Here is a tiny trained network, its code and every weight. The questions are about switching its units off for an input and a target symbol, where a switched-off unit gives its printed mean instead of its output.

import numpy as np


def w(rows, s, z=0):
    codes = np.array(rows[::2]) - 128.0
    scale = np.full(codes.shape[1], s)
    scale[-1] = z or s
    return codes * scale


def f(y):
    return np.maximum(y, 0)


def softmax(a):
    e = np.exp(a - a.max(-1, keepdims=True))
    return e / e.sum(-1, keepdims=True)


def log_softmax(a):
    a = a - a.max(-1, keepdims=True)
    return a - np.log(np.exp(a).sum(-1, keepdims=True))


def net(x, mask):
    ids = ['αγδεζηθλπσφψω'.index(c) for c in x.split()]
    T = len(ids)
    res = E[ids] + P[:T]
    q, k, v = (res @ M[0].T for M in (Q, K, V))
    z = softmax(np.where(np.tri(T) > 0, q @ k.T / 2**0.5, -1e9)) @ v
    res = res + np.where(mask[0], z, O[0][:, -1]) @ O[0][:, :-1]
    y = f(res @ A[0][:, :-1].T + A[0][:, -1])
    res = res + np.where(mask[1:13], y, B[0][:, -1]) @ B[0][:, :-1]
    return log_softmax(res[-1] @ U[:, :-1].T + U[:, -1])


Q, K, V, O, A, B = {}, {}, {}, {}, {}, {}
E = w([
[90,63,92,106,150],'α',
[85,136,126,118,179],'γ',
[115,86,79,101,162],'δ',
[90,157,99,146,81],'ε',
[161,137,84,94,126],'ζ',
[98,59,239,184,192],'η',
[122,54,192,194,41],'θ',
[159,162,152,157,49],'λ',
[130,77,42,108,131],'π',
[211,75,142,189,140],'σ',
[49,102,164,216,136],'φ',
[191,71,182,236,60],'ψ',
[61,143,255,158,109],'ω',
],0.0093)
P = w([
[90,30,142,88,93],'0',
[144,149,126,121,188],'1',
[83,3,131,104,45],'2',
[138,164,132,130,177],'3',
[82,57,132,111,54],'4',
[139,174,132,144,167],'5',
[77,74,125,120,47],'6',
[130,185,130,152,157],'7',
[74,85,130,132,42],'8',
[124,190,137,165,152],'9',
[70,92,130,140,23],'10',
[131,203,136,185,145],'11',
[60,103,123,143,25],'12',
[134,178,126,149,161],'13',
],0.0068)
Q[0] = w([
[27,154,59,123,46],'head 0',
[82,43,182,136,1],'head 0',
],0.025)
K[0] = w([
[69,196,69,168,41],'head 0',
[118,162,244,250,97],'head 0',
],0.022)
V[0] = w([
[222,108,237,193,91],'head 0',
[146,53,93,247,168],'head 0',
],0.012)
O[0] = w([
[190,75,252,155,52,173],'head 0',
[207,115,143,254,108,252],'head 0',
],0.0077,0.0026)
A[0] = w([
[98,85,159,89,79,1],'neuron 0',
[194,121,66,69,123,70],'neuron 1',
[197,216,185,127,247,90],'neuron 2',
[213,230,124,133,134,157],'neuron 3',
[117,136,99,101,134,239],'neuron 4',
[153,202,71,126,136,78],'neuron 5',
[167,118,150,153,232,196],'neuron 6',
[111,100,110,110,199,13],'neuron 7',
[74,109,138,115,111,203],'neuron 8',
[96,125,73,113,117,145],'neuron 9',
[105,222,152,158,153,121],'neuron 10',
[151,113,39,135,91,61],'neuron 11',
],0.015,0.0034)
B[0] = w([
[121,234,113,106,136,209],'neuron 0',
[158,101,205,114,66,150],'neuron 1',
[140,91,255,3,118,188],'neuron 2',
[48,106,76,74,103,200],'neuron 3',
[175,140,105,69,150,237],'neuron 4',
[158,100,83,173,33,225],'neuron 5',
[127,122,69,170,218,215],'neuron 6',
[133,208,151,175,155,160],'neuron 7',
[94,64,108,116,103,254],'neuron 8',
[189,127,136,112,190,248],'neuron 9',
[116,235,170,148,116,233],'neuron 10',
[104,77,192,159,167,195],'neuron 11',
],0.024,0.0041)
U = w([
[101,154,231,117,101,44],'α',
[141,194,170,83,179,20],'γ',
[1,151,122,71,103,102],'δ',
[200,88,122,164,118,187],'ε',
[70,63,67,53,184,166],'ζ',
[189,142,203,183,68,92],'η',
[121,150,68,134,200,73],'θ',
[81,30,146,210,74,254],'λ',
[179,137,135,133,156,54],'π',
[136,100,191,124,158,115],'σ',
[45,176,134,202,213,159],'φ',
[166,190,5,117,80,182],'ψ',
[188,68,160,61,80,110],'ω',
],0.0059,0.0047)

Each question gives the input, a string of symbols that net reads in full, and the target symbol t.
The units are the heads (2 rows each of Q, K, V and O) and the neurons (one row each of A and B). Each row of codes is followed by its name. A weight is (code - 128) times the scale printed after its matrix; where a second scale follows, it is the last column's (O, A, B and U).
mask holds one flag per unit, heads first, then neurons. A switched-off unit (its flag False) gives its mean, the last column of its rows in O or B, instead of its output. The means were averaged over made-up inputs and are rounded, as every weight is.
A unit's drop is (log p(t) with every unit on - log p(t) with that unit switched off) / (log p(t) with every unit on - log p(t) with every unit switched off).
The circuit of an input: a set's keep is (log p(t) with only the set's units on - log p(t) with every unit switched off) / (log p(t) with every unit on - log p(t) with every unit switched off). Starting from the 12 units with the biggest drops (on a tie, the unit counted first), units are removed one at a time, each time the one whose removal leaves the highest keep (on an exact tie, the one counted first), for as long as the keep stays at least 0.8.
units of the circuit, in order: the units of the circuit, biggest drop first
unit that matters most: the unit with the biggest drop
k most important neurons: the k neurons with the biggest drops, biggest first
drop of u: that unit's drop, to one decimal
input φ σ π ε ε ε γ, target ζ: units of the circuit, in order -> [head 0; neuron 10]
input ζ α ε ε ω ε ε ε γ, target ζ: 3 most important neurons -> [neuron 10; neuron 8; neuron 5]
input ε ε φ ψ ε φ ε φ ε ζ φ ω ζ σ, target ζ: unit that matters most -> neuron 3
input φ ε η φ ζ ε ε ε ε ε ε, target ζ: units of the circuit, in order -> [head 0; neuron 8; neuron 10]
input φ ε ε ω ε δ ω σ δ ε, target ψ: units of the circuit, in order -> [head 0; neuron 5; neuron 2]
input δ ε η, target φ: units of the circuit, in order -> [neuron 0; neuron 6; neuron 2]
input ε γ ε α, target θ: 3 most important neurons -> [neuron 6; neuron 7; neuron 4]
input ε ε ζ δ ε ζ φ ε σ φ ζ ω θ, target δ: units of the circuit, in order -> [neuron 0; head 0; neuron 8]
input ε ε θ ε δ φ θ φ γ, target λ: units of the circuit, in order -> [neuron 4; neuron 9; head 0]
input γ π ω ε φ λ φ θ ε α ω λ γ, target δ: units of the circuit, in order -> [head 0; neuron 0; neuron 9]
input γ ζ ζ ε φ γ π, target λ: units of the circuit, in order -> [head 0; neuron 11; neuron 4]
input φ φ ε φ δ ε ε φ ε π, target ε: 3 most important neurons -> [neuron 5; neuron 11; neuron 1]
input δ φ φ λ ε ζ ζ ζ, target ω: units of the circuit, in order -> [neuron 2; head 0; neuron 1]
input φ ε π ζ ε φ η ε δ φ φ ω φ, target δ: unit that matters most -> neuron 0
input ε ψ ε λ φ γ γ γ, target γ: 2 most important neurons -> [neuron 2; neuron 10]
input ω ζ ψ λ, target δ: 3 most important neurons -> [neuron 3; neuron 9; neuron 5]
input ε φ ψ φ, target φ: 2 most important neurons -> [neuron 6; neuron 5]
input ε ε γ γ ε φ, target φ: 2 most important neurons -> [neuron 6; neuron 10]
input ε φ λ φ σ π, target ε: 3 most important neurons -> [neuron 5; neuron 1; neuron 11]
input φ ψ ε, target η: units of the circuit, in order -> [head 0]
input ε ε δ λ ε ε γ ε φ ε ε, target λ: drop of neuron 10 -> 0.2
input α ε ε ε φ ε φ σ ε ε φ φ σ, target λ: drop of neuron 10 -> 0.2
input λ δ φ ε γ, target λ: drop of neuron 4 -> 0.3
